Here is a tiny trained network, its code and every weight. The questions are about switching its units off for an input and a target symbol, where a switched-off unit gives its printed mean instead of its output.

import numpy as np


def w(rows, s, z=0):
    codes = np.array(rows[::2]) - 128.0
    scale = np.full(codes.shape[1], s)
    scale[-1] = z or s
    return codes * scale


def norm(h):
    return h / np.sqrt((h * h).mean(-1, keepdims=True) + 1e-5)


def f(y):
    return np.maximum(y, 0)


def softmax(a):
    e = np.exp(a - a.max(-1, keepdims=True))
    return e / e.sum(-1, keepdims=True)


def log_softmax(a):
    a = a - a.max(-1, keepdims=True)
    return a - np.log(np.exp(a).sum(-1, keepdims=True))


def net(x, mask):
    ids = ['γδεζξπσ'.index(c) for c in x.split()]
    T = len(ids)
    res = E[ids] + P[:T]
    r = norm(res)
    for j in range(2):
        rows = slice(2 * j, 2 * j + 2)
        q, k, v = (r @ M[0][rows].T for M in (Q, K, V))
        z = softmax(np.where(np.tri(T) > 0, q @ k.T / 2**0.5, -1e9)) @ v
        o = O[0][rows]
        res = res + np.where(mask[j], z, o[:, -1]) @ o[:, :-1]
    y = f(norm(res) @ A[0][:, :-1].T + A[0][:, -1])
    res = res + np.where(mask[2:10], y, B[0][:, -1]) @ B[0][:, :-1]
    return log_softmax(norm(res)[-1] @ U[:, :-1].T + U[:, -1])


Q, K, V, O, A, B = {}, {}, {}, {}, {}, {}
E = w([
[154,205,222,82],'γ',
[172,169,27,156],'δ',
[44,204,174,131],'ε',
[190,112,172,195],'ζ',
[60,229,89,185],'ξ',
[191,192,56,209],'π',
[25,92,95,247],'σ',
],0.012)
P = w([
[201,15,143,46],'0',
[112,204,254,175],'1',
[140,175,167,154],'2',
[108,157,161,165],'3',
[109,152,128,163],'4',
[101,132,106,166],'5',
[79,124,105,155],'6',
[92,141,116,148],'7',
],0.0042)
Q[0] = w([
[137,162,122,133],'head 0',
[147,113,113,86],'head 0',
[117,122,117,91],'head 1',
[132,206,171,248],'head 1',
],0.014)
K[0] = w([
[120,114,134,134],'head 0',
[146,170,149,183],'head 0',
[136,117,138,132],'head 1',
[213,7,112,21],'head 1',
],0.015)
V[0] = w([
[141,204,102,3],'head 0',
[28,216,196,124],'head 0',
[121,225,167,234],'head 1',
[140,230,60,155],'head 1',
],0.013)
O[0] = w([
[179,131,107,5,18],'head 0',
[78,128,236,36,253],'head 0',
[201,192,145,183,253],'head 1',
[184,154,78,83,97],'head 1',
],0.011,0.0065)
A[0] = w([
[252,13,188,165,191],'neuron 0',
[18,239,65,97,53],'neuron 1',
[114,229,139,120,183],'neuron 2',
[61,206,85,169,5],'neuron 3',
[216,133,138,121,118],'neuron 4',
[28,161,77,125,104],'neuron 5',
[141,94,89,80,56],'neuron 6',
[27,151,139,121,171],'neuron 7',
],0.015,0.0027)
B[0] = w([
[2,154,149,97,193],'neuron 0',
[108,107,62,80,179],'neuron 1',
[236,144,132,157,254],'neuron 2',
[190,93,81,119,200],'neuron 3',
[80,162,102,142,166],'neuron 4',
[154,71,117,116,165],'neuron 5',
[137,181,137,101,132],'neuron 6',
[161,73,156,126,227],'neuron 7',
],0.029,0.0083)
U = w([
[201,226,240,78,4],'γ',
[157,126,187,3,212],'δ',
[89,217,172,169,176],'ε',
[130,162,72,18,200],'ζ',
[141,227,35,121,74],'ξ',
[125,51,159,213,128],'π',
[150,160,130,248,127],'σ',
],0.007,0.0027)

Each question gives the input, a string of symbols that net reads in full, and the target symbol t.
The units are the heads (2 rows each of Q, K, V and O) and the neurons (one row each of A and B). Each row of codes is followed by its name. A weight is (code - 128) times the scale printed after its matrix; where a second scale follows, it is the last column's (O, A, B and U).
mask holds one flag per unit, heads first, then neurons. A switched-off unit (its flag False) gives its mean, the last column of its rows in O or B, instead of its output. The means were averaged over made-up inputs and are rounded, as every weight is.
A unit's drop is (log p(t) with every unit on - log p(t) with that unit switched off) / (log p(t) with every unit on - log p(t) with every unit switched off).
The circuit of an input: a set's keep is (log p(t) with only the set's units on - log p(t) with every unit switched off) / (log p(t) with every unit on - log p(t) with every unit switched off). Starting from all 10 units, units are removed one at a time, each time the one whose removal leaves the highest keep (on an exact tie, the one counted first), for as long as the keep stays at least 0.8.
units of the circuit, in order: the units of the circuit, biggest drop first
k most important neurons: the k neurons with the biggest drops, biggest first
which heads matter: for each layer, one digit per head in row order, 1 if its drop is at least 0.15 and else 0, layers parted by /
drop when u is switched off: that unit's drop, to one decimal
input γ ε γ π, target δ: which heads matter -> 11
input ε ζ ζ ζ ξ ζ, target ε: which heads matter -> 00
input δ γ ξ γ δ, target ζ: most important neuron -> [neuron 1]
input ζ ζ ζ γ, target π: units of the circuit, in order -> [head 1; head 0]
input δ ε γ ξ ζ ξ π, target ζ: which heads matter -> 01
input γ ζ ε, target δ: 2 most important neurons -> [neuron 1; neuron 3]
input γ ζ π ξ, target δ: 2 most important neurons -> [neuron 7; neuron 1]
input δ σ ζ π σ ζ γ ε, target ζ: which heads matter -> 01
input δ ζ δ, target ξ: 2 most important neurons -> [neuron 7; neuron 2]
input δ γ ζ ε, target ζ: drop when head 1 is switched off -> 0.3
input ζ ζ ε, target π: drop when head 0 is switched off -> 0.1
input ζ σ ε, target π: drop when head 1 is switched off -> 0.4
